Below are the code and all the weights of a small trained network. Each question names an input and a class and asks about switching units off, where a switched-off unit gives its printed mean instead of its output.

import numpy as np


def w(rows, s, z=0):
    codes = np.array(rows[::2]) - 128.0
    scale = np.full(codes.shape[1], s)
    scale[-1] = z or s
    return codes * scale


def f(y):
    return np.maximum(y, 0)


def log_softmax(a):
    a = a - a.max(-1, keepdims=True)
    return a - np.log(np.exp(a).sum(-1, keepdims=True))


def net(x, mask):
    res = np.array(x, float).reshape(1, 4) / 4 @ E
    y = f(res @ A[0][:, :-1].T + A[0][:, -1])
    res = res + np.where(mask, y, B[0][:, -1]) @ B[0][:, :-1]
    return log_softmax(res[-1] @ U[:, :-1].T + U[:, -1])


A, B = {}, {}
E = w([
[89,130,114,6,178,137,113,139,251,103],'x0',
[135,2,105,73,107,184,94,194,53,16],'x1',
[182,184,42,145,198,50,179,211,119,57],'x2',
[28,92,39,141,123,162,237,5,66,58],'x3',
],0.0061)
A[0] = w([
[141,197,81,156,195,43,167,147,134,96,44],'n0',
[149,52,69,105,134,145,107,215,76,38,78],'n1',
[165,227,165,171,124,48,141,110,185,240,112],'n2',
[219,166,99,199,175,97,175,168,48,99,120],'n3',
[60,119,125,175,81,138,215,51,83,76,10],'n4',
[205,42,165,99,77,139,70,239,106,96,98],'n5',
[51,143,52,65,146,148,205,54,131,58,48],'n6',
[88,80,210,131,68,186,91,71,145,168,3],'n7',
[88,95,211,176,2,129,92,63,63,161,143],'n8',
[217,167,182,144,136,135,20,219,180,158,14],'n9',
],0.0066,0.0047)
B[0] = w([
[173,180,111,45,141,205,196,185,171,187,204],'n0',
[155,172,107,102,121,225,206,154,198,152,252],'n1',
[96,35,67,215,96,191,222,103,102,145,249],'n2',
[192,160,187,60,208,127,128,222,214,139,247],'n3',
[193,56,48,129,158,75,158,156,51,241,212],'n4',
[91,43,67,180,113,148,213,79,60,169,254],'n5',
[190,60,81,129,159,41,88,148,77,233,228],'n6',
[245,217,93,2,156,141,150,218,170,223,178],'n7',
[204,157,179,73,236,153,166,230,199,141,240],'n8',
[190,61,52,86,154,40,143,112,45,251,235],'n9',
],0.0075,0.0062)
U = w([
[153,74,76,129,107,46,121,114,31,184,19],'0',
[184,230,167,9,158,121,111,189,227,156,37],'1',
[94,86,82,175,84,188,194,91,95,133,229],'2',
[139,110,160,106,164,74,122,169,168,136,253],'3',
[105,129,187,187,168,105,89,136,121,85,216],'4',
[29,224,237,255,167,184,43,19,50,20,1],'5',
[32,234,225,210,167,192,26,23,33,35,1],'6',
],0.0083,0.0064)

Each question gives the input, the list of numbers given to net, and the class t.
The units are the neurons (one row each of A and B). Each row of codes is followed by its name. A weight is (code - 128) times the scale printed after its matrix; where a second scale follows, it is the last column's (A, B and U).
mask holds one flag per neuron, in row order. A switched-off neuron (its flag False) gives its mean, the last column of its row in B, instead of its output. The means were averaged over made-up inputs and are rounded, as every weight is.
A unit's drop is (log p(t) with every unit on - log p(t) with that unit switched off) / (log p(t) with every unit on - log p(t) with every unit switched off).
The circuit of an input: a set's keep is (log p(t) with only the set's units on - log p(t) with every unit switched off) / (log p(t) with every unit on - log p(t) with every unit switched off). Starting from all 10 units, units are removed one at a time, each time the one whose removal leaves the highest keep (on an exact tie, the one counted first), for as long as the keep stays at least 0.8.
units of the circuit, in order: the units of the circuit, biggest drop first
most important unit: the unit with the biggest drop
top k neurons: the k neurons with the biggest drops, biggest first
drop of u: that unit's drop, to one decimal
input [5,7,-3,-1], class 2: most important unit => n5
input [7,8,5,-3], class 2: units of the circuit, in order => (n5; n3)
input [8,-6,-2,-8], class 0: units of the circuit, in order => (n9; n2)
input [-3,1,5,-1], class 1: units of the circuit, in order => (n3; n2)
input [-7,-6,-6,3], class 3: top 2 neurons => (n8; n2)
input [7,8,-6,-3], class 2: top 3 neurons => (n5; n3; n8)
input [-7,6,4,2], class 3: top 3 neurons => (n3; n2; n0)
input [5,-7,-3,3], class 2: top 2 neurons => (n2; n3)
input [2,5,2,1], class 2: top 2 neurons => (n3; n8)
input [-5,-8,-1,-7], class 2: top 3 neurons => (n2; n6; n4)
input [6,-6,7,8], class 0: top 2 neurons => (n6; n8)
input [2,-5,-7,3], class 1: top 2 neurons => (n7; n8)
input [-1,1,-6,5], class 1: top 2 neurons => (n8; n7)
input [-8,5,1,0], class 3: most important unit => n3
input [6,-7,-8,6], class 1: top 4 neurons => (n7; n5; n8; n9)
input [1,-6,5,-3], class 2: top 2 neurons => (n2; n8)
input [8,-2,4,-3], class 3: top 4 neurons => (n3; n1; n8; n7)
input [5,-7,-6,-4], class 2: top 2 neurons => (n2; n3)
input [-6,4,4,4], class 3: top 2 neurons => (n3; n2)
input [3,-2,7,-8], class 0: most important unit => n9
input [0,7,1,7], class 0: top 3 neurons => (n6; n4; n2)
input [-1,-1,6,4], class 1: drop of n5 => 0.2
input [-5,-1,-5,4], class 1: drop of n7 => 0.2
input [-2,-2,-4,-8], class 0: drop of n9 => 0.5
input [8,0,-5,-5], class 3: drop of n9 => 0.2
